Where the symbols take the states:
state | ze ba bu ke fe po
q447 | q243 q939 q704 q518 q850 q516
q280 | q70 q67 q367 q978 q265 q872
q256 | q933 q54 q987 q66 q134 q156
q623 | q675 q828 q453 q354 q671 q377
q369 | q728 q465 q124 q137 q717 q589
q573 | q482 q675 q671 q760 q742 q459
q359 | q757 q260 q37 q96 q177 q297
q196 | q627 q929 q812 q177 q847 q70
q773 | q847 q812 q288 q70 q154 q265
q137 | q648 q164 q246 q465 q99 q124
q67 | q490 q185 q627 q109 q280 q550
q838 | q939 q589 q380 q960 q704 q652
q96 | q896 q523 q241 q260 q929 q37
q611 | q130 q648 q99 q728 q492 q717
q374 | q164 q760 q459 q573 q246 q904
q896 | q850 q704 q96 q516 q436 q359
q589 | q99 q246 q666 q124 q838 q948
q757 | q756 q516 q359 q896 q912 q929
q436 | q185 q896 q929 q757 q627 q177
q99 | q611 q137 q589 q369 q939 q960
q511 | q54 q70 q265 q773 q987 q229
q164 | q905 q820 q374 q482 q137 q742
q66 | q800 q847 q154 q54 q345 q987
q177 | q912 q359 q490 q929 q727 q812
q948 | q960 q130 q492 q666 q652 q640
q905 | q671 q453 q164 q377 q648 q465
q800 | q265 q367 q66 q872 q103 q256
q459 | q374 q591 q267 q671 q405 q648
q828 | q987 q265 q103 q229 q623 q893
q380 | q838 q666 q640 q948 q523 q243
q405 | q246 q459 q728 q904 q666 q611
q185 | q37 q850 q436 q756 q67 q912
q812 | q196 q297 q978 q490 q773 q280
q297 | q929 q241 q109 q37 q812 q67
q760 | q820 q156 q591 q675 q374 q671
q987 | q256 q511 q828 q154 q675 q354
q288 | q773 q978 q872 q280 q229 q800
q933 | q229 q872 q256 q800 q893 q345
q109 | q297 q756 q912 q185 q978 q627
q550 | q978 q912 q727 q627 q872 q847
q229 | q154 q288 q933 q265 q354 q103
q727 | q550 q177 q70 q196 q54 q773
q820 | q453 q345 q760 q134 q164 q573
q523 | q704 q380 q967 q652 q96 q86
q241 | q96 q967 q756 q86 q297 q185
q904 | q742 q671 q648 q459 q130 q728
q960 | q717 q124 q948 q589 q212 q380
q267 | q459 q377 q465 q905 q728 q137
q516 | q683 q212 q260 q704 q757 q96
q124 | q369 q742 q130 q246 q960 q666
q518 | q640 q717 q212 q939 q683 q704
q156 | q345 q154 q354 q987 q760 q623
q683 | q967 q518 q516 q447 q756 q896
q482 | q377 q134 q573 q820 q465 q374
q893 | q354 q933 q134 q103 q377 q820
q345 | q103 q66 q156 q256 q820 q675
q243 | q652 q492 q447 q640 q86 q683
q912 | q109 q757 q177 q436 q550 q196
q367 | q280 q627 q847 q550 q800 q54
q212 | q518 q960 q652 q838 q516 q523
q967 | q523 q640 q683 q243 q241 q850
q70 | q727 q490 q280 q812 q511 q288
q850 | q86 q447 q896 q683 q185 q757
q704 | q447 q838 q523 q212 q896 q260
q262 | q666 q728 q717 q611 q640 q939
q847 | q367 q196 q773 q727 q66 q511
q627 | q67 q436 q196 q912 q367 q727
q134 | q893 q256 q675 q345 q482 q760
q671 | q573 q623 q905 q591 q904 q267
q130 | q124 q904 q611 q405 q948 q262
q37 | q359 q86 q185 q241 q490 q109
q591 | q760 q354 q377 q623 q459 q905
q354 | q156 q229 q893 q828 q591 q453
q465 | q267 q482 q742 q164 q369 q246
q728 | q405 q267 q369 q648 q262 q99
q872 | q288 q550 q54 q367 q933 q66
q377 | q591 q893 q482 q453 q267 q164
q492 | q948 q611 q939 q262 q243 q518
q939 | q492 q99 q838 q717 q447 q212
q246 | q137 q374 q405 q742 q589 q130
q675 | q134 q987 q623 q156 q573 q591
q490 | q177 q37 q67 q297 q70 q978
q652 | q212 q948 q243 q380 q260 q967
q742 | q465 q573 q904 q374 q124 q405
q154 | q66 q773 q229 q511 q156 q828
q666 | q589 q405 q262 q130 q380 q492
q86 | q260 q243 q850 q967 q37 q756
q103 | q828 q800 q345 q933 q453 q134
q54 | q872 q727 q511 q847 q256 q154
q640 | q380 q262 q518 q492 q967 q447
q453 | q623 q103 q820 q893 q905 q482
q978 | q812 q109 q550 q67 q288 q367
q717 | q262 q369 q960 q99 q518 q838
q929 | q436 q96 q297 q359 q196 q490
q648 | q904 q905 q137 q267 q611 q369
q756 | q241 q683 q757 q850 q109 q436
q265 | q511 q280 q800 q288 q828 q933
q260 | q516 q652 q86 q523 q359 q241

In the rows, 484 stands for zero.

The rows follow the links: the fewer symbols apart two states are, the more alike their rows tend to be.

Each row is also shifted at random along 10 hidden directions that mean nothing.

Some states, each with a row of numbers:
q756:  632   617   347   543   431   435   620   598   499   467   502   566   475   673   491   491   431   526   532   447   392   446   507   616   529   432   378   488   527   396   509   426   552   340   315   517   373   362   499   469   392   489
q573:  612   462   537   459   529   574   486   477   422   630   467   411   414   544   408   476   555   541   511   382   498   387   536   471   602   401   416   508   508   444   613   456   387   459   420   473   576   429   547   429   322   465
q99:  503   524   434   458   479   547   359   447   427   539   547   512   486   490   563   528   502   471   415   492   499   521   535   452   533   469   574   506   512   514   501   462   529   415   521   573   453   394   520   574   446   495
q67:  138   525   517   392   388   415   533   452   509   488   619   359   557   365   483   511   552   361   517   541   576   559   523   466   560   469   460   548   661   323   517   185   548   204   395   557   498   437   490   431   625   693
q262:  626   640   239   497   427   603   386   540   447   475   525   596   474   580   548   590   477   427   453   434   368   414   434   484   476   469   608   548   659   287   607   454   584   130   503   594   336   311   532   578   440   616
q511:  538   520   404   623   482   529   564   613   425   476   431   514   462   372   292   404   481   381   510   333   377   522   348   436   522   597   355   555   763   728   532   309   537   607   429   344   372   395   319   522   578   393
q967:  303   506   386   397   418   502   483   426   673   537   639   491   534   544   346   445   356   360   416   360   486   498   583   573   518   459   379   491   618   386   475   244   544   442   342   564   370   458   523   470   451   456
q354:  764   476   809   458   467   507   546   435   505   385   479   305   468   412   306   501   296   511   448   410   539   553   582   466   536   263   442   526   437   428   524   435   418   535   437   488   625   557   512   443   542   496
q367:  543   511   352   537   452   432   626   619   530   462   445   479   474   421   488   530   407   397   500   520   450   625   583   481   475   574   395   444   547   604   437   345   506   463   384   480   360   387   410   522   623   429
q773:  468   420   470   437   462   422   539   560   388   397   499   405   428   312   543   664   388   343   481   588   581   672   389   394   548   648   425   560   567   350   451   458   533   212   425   541   516   573   409   517   603   531
q948:  278   565   497   443   515   543   415   492   524   567   546   526   485   523   610   416   636   482   477   522   433   367   504   517   457   470   500   411   424   513   478   554   478   529   512   535   407   386   535   541   423   420
q800:  287   601   570   581   590   446   474   520   528   491   468   504   535   349   470   472   498   592   515   465   501   191   505   392   381   416   626   482   464   629   544   437   444   523   602   347   480   356   408   520   538   659
q297:  384   483   488   468   474   394   493   537   503   643   561   472   538   323   560   464   445   445   476   453   574   421   428   429   534   637   493   499   510   573   359   351   612   556   469   468   397   466   302   595   505   338
q154:  581   500   504   603   515   501   529   512   298   364   380   529   386   476   450   588   389   532   572   498   478   509   278   427   524   517   363   577   594   516   633   656   460   333   468   393   643   503   472   417   384   548
q728:  520   390   389   423   502   594   415   492   292   428   488   524   372   585   360   514   580   403   462   441   395   600   281   484   595   566   417   614   639   339   543   534   467   333   457   533   512   606   563   466   441   531
q260:  361   547   342   561   463   481   402   488   519   471   494   651   511   445   640   546   294   457   474   440   448   403   298   483   376   607   584   502   554   525   433   600   604   490   583   484   383   425   383   628   445   382
q405:  722   424   488   498   484   524   442   481   448   583   523   387   455   548   577   609   503   544   374   500   522   511   592   536   613   522   553   476   410   433   420   480   469   606   505   517   441   466   508   539   438   357
q893:  605   454   484   522   523   507   454   556   440   430   396   458   434   339   560   600   439   445   459   549   488   493   441   391   410   585   574   473   450   495   469   608   441   474   591   455   476   515   429   555   575   468
q54:  543   494   466   525   515   441   541   601   396   581   511   413   413   348   586   655   454   447   498   527   574   377   409   417   605   632   411   538   556   372   523   481   514   288   418   454   481   463   386   512   414   461
q648:  709   769   727   562   540   587   425   547   286   373   548   485   467   525   479   486   641   635   446   547   401   404   538   467   593   210   583   573   488   585   637   457   548   327   500   540   491   264   572   580   499   730
q453:  590   373   454   478   464   529   484   521   459   538   476   330   450   386   455   617   504   383   413   473   526   579   514   456   578   611   506   527   588   397   455   352   441   514   502   478   442   516   458   504   604   425
q246:  827   318   449   505   394   545   462   394   465   370   432   399   484   604   410   538   489   460   377   529   458   785   565   591   553   511   493   478   469   413   415   496   456   653   504   507   489   630   589   412   570   405
q124:  417   344   362   382   503   568   439   462   443   574   552   449   390   573   444   542   536   386   424   462   500   596   497   514   616   603   375   514   550   366   484   457   433   442   418   558   471   556   573   464   381   396
q978:  723   253   385   502   324   356   595   358   511   366   278   447   573   577   451   413   493   510   603   558   504   752   437   557   392   536   438   411   412   370   404   599   462   604   501   410   627   744   502   224   565   439
q243:  154   405   419   366   520   447   423   452   551   500   659   502   438   464   610   648   300   372   358   571   606   604   522   506   531   638   455   494   447   424   350   516   502   412   442   615   446   556   504   595   444   393
q265:  539   480   556   515   479   464   529   473   380   394   425   456   488   455   278   386   618   499   571   469   467   462   355   445   511   434   381   568   601   440   618   441   479   373   450   377   600   579   488   322   500   682
q130:  532   430   525   370   424   526   381   409   285   559   573   372   481   443   559   493   705   434   430   573   578   734   535   436   686   511   543   561   541   473   460   328   556   383   483   622   543   476   537   526   542   525
q666:  530   494   574   361   412   576   393   426   350   606   574   405   477   475   476   405   626   415   479   407   507   541   417   452   637   424   466   569   602   387   529   365   565   372   438   611   534   462   513   501   429   456
q492:  557   435   303   395   357   488   448   452   696   662   527   381   605   594   597   511   598   454   418   465   468   412   680   601   454   492   695   378   442   173   368   299   482   516   530   574   282   454   541   472   571   448
q987:  358   479   383   481   576   507   556   537   650   448   455   496   369   499   481   736   106   446   479   408   495   345   534   476   391   477   425   473   481   307   585   608   291   293   440   476   528   454   536   476   371   509

From each start, follow one symbol. Which state do you reach?
Answers are names.
start  352   520   450   468   524   455   407   418   550   464   542   636   549   561   456   357   501   551   471   489   488   374   495   509   400   458   499   448   383   597   452   543   535   565   512   466   451   515   504   484   396   521
fe -> q896
start  220   556   561   437   504   579   433   435   572   540   573   501   487   512   489   325   606   421   451   499   436   527   619   524   468   403   390   396   472   701   486   450   469   662   456   542   433   369   574   507   473   379
ze -> q262
start  499   389   456   382   366   484   425   414   453   598   573   449   540   428   412   405   437   350   453   338   528   623   351   477   599   590   459   571   638   418   374   306   637   558   445   544   444   584   375   537   496   308
ke -> q652
start  471   426   549   451   483   487   482   478   396   516   544   471   399   554   619   554   458   486   444   549   508   616   405   555   616   578   360   497   413   474   389   638   516   575   425   575   506   537   501   539   373   245
ba -> q666
start  442   671   399   565   532   415   578   637   573   528   532   629   502   583   514   436   420   573   515   417   408   295   549   544   451   444   464   457   445   639   463   412   545   516   382   464   306   278   418   589   421   452
fe -> q177
start  695   582   571   475   345   442   379   348   465   413   539   510   669   484   427   392   449   571   478   410   507   441   417   490   460   295   713   575   529   341   484   352   687   372   563   530   515   501   455   494   538   687
ba -> q518
start  608   365   583   445   498   450   472   427   390   499   554   503   398   582   506   552   275   529   425   466   579   581   353   550   638   556   301   542   393   451   392   698   529   582   388   539   594   667   484   507   248   223
ba -> q948
start  471   548   370   602   429   444   437   428   563   382   439   642   579   525   618   459   401   531   489   553   431   513   448   545   329   512   573   405   444   623   417   619   581   610   591   453   409   435   453   513   508   416
bu -> q850
start  436   479   331   514   410   454   541   522   472   408   454   599   474   572   518   485   410   430   535   455   388   583   307   556   449   579   408   499   578   425   438   559   557   446   444   505   431   513   453   482   473   396
bu -> q241
start  304   511   589   358   512   470   519   446   493   475   654   460   460   642   396   417   588   494   435   548   518   546   633   589   629   363   306   501   433   432   494   378   484   400   295   610   515   498   643   423   394   566
ba -> q960
start  531   570   474   541   525   368   480   520   576   501   513   596   555   475   528   500   340   615   482   477   539   225   491   485   408   475   557   465   363   501   434   544   568   491   494   429   427   482   388   544   396   515
ze -> q436
start  422   392   448   510   502   469   557   508   453   573   447   396   416   436   480   573   493   444   532   480   549   462   439   470   563   605   334   492   570   423   532   481   407   445   412   412   548   508   469   395   410   424
ze -> q800
start  610   457   372   450   456   499   357   368   491   413   522   496   512   582   602   616   488   535   387   644   560   585   674   523   470   440   619   446   372   371   500   561   473   319   547   592   509   498   646   458   449   646
ke -> q728
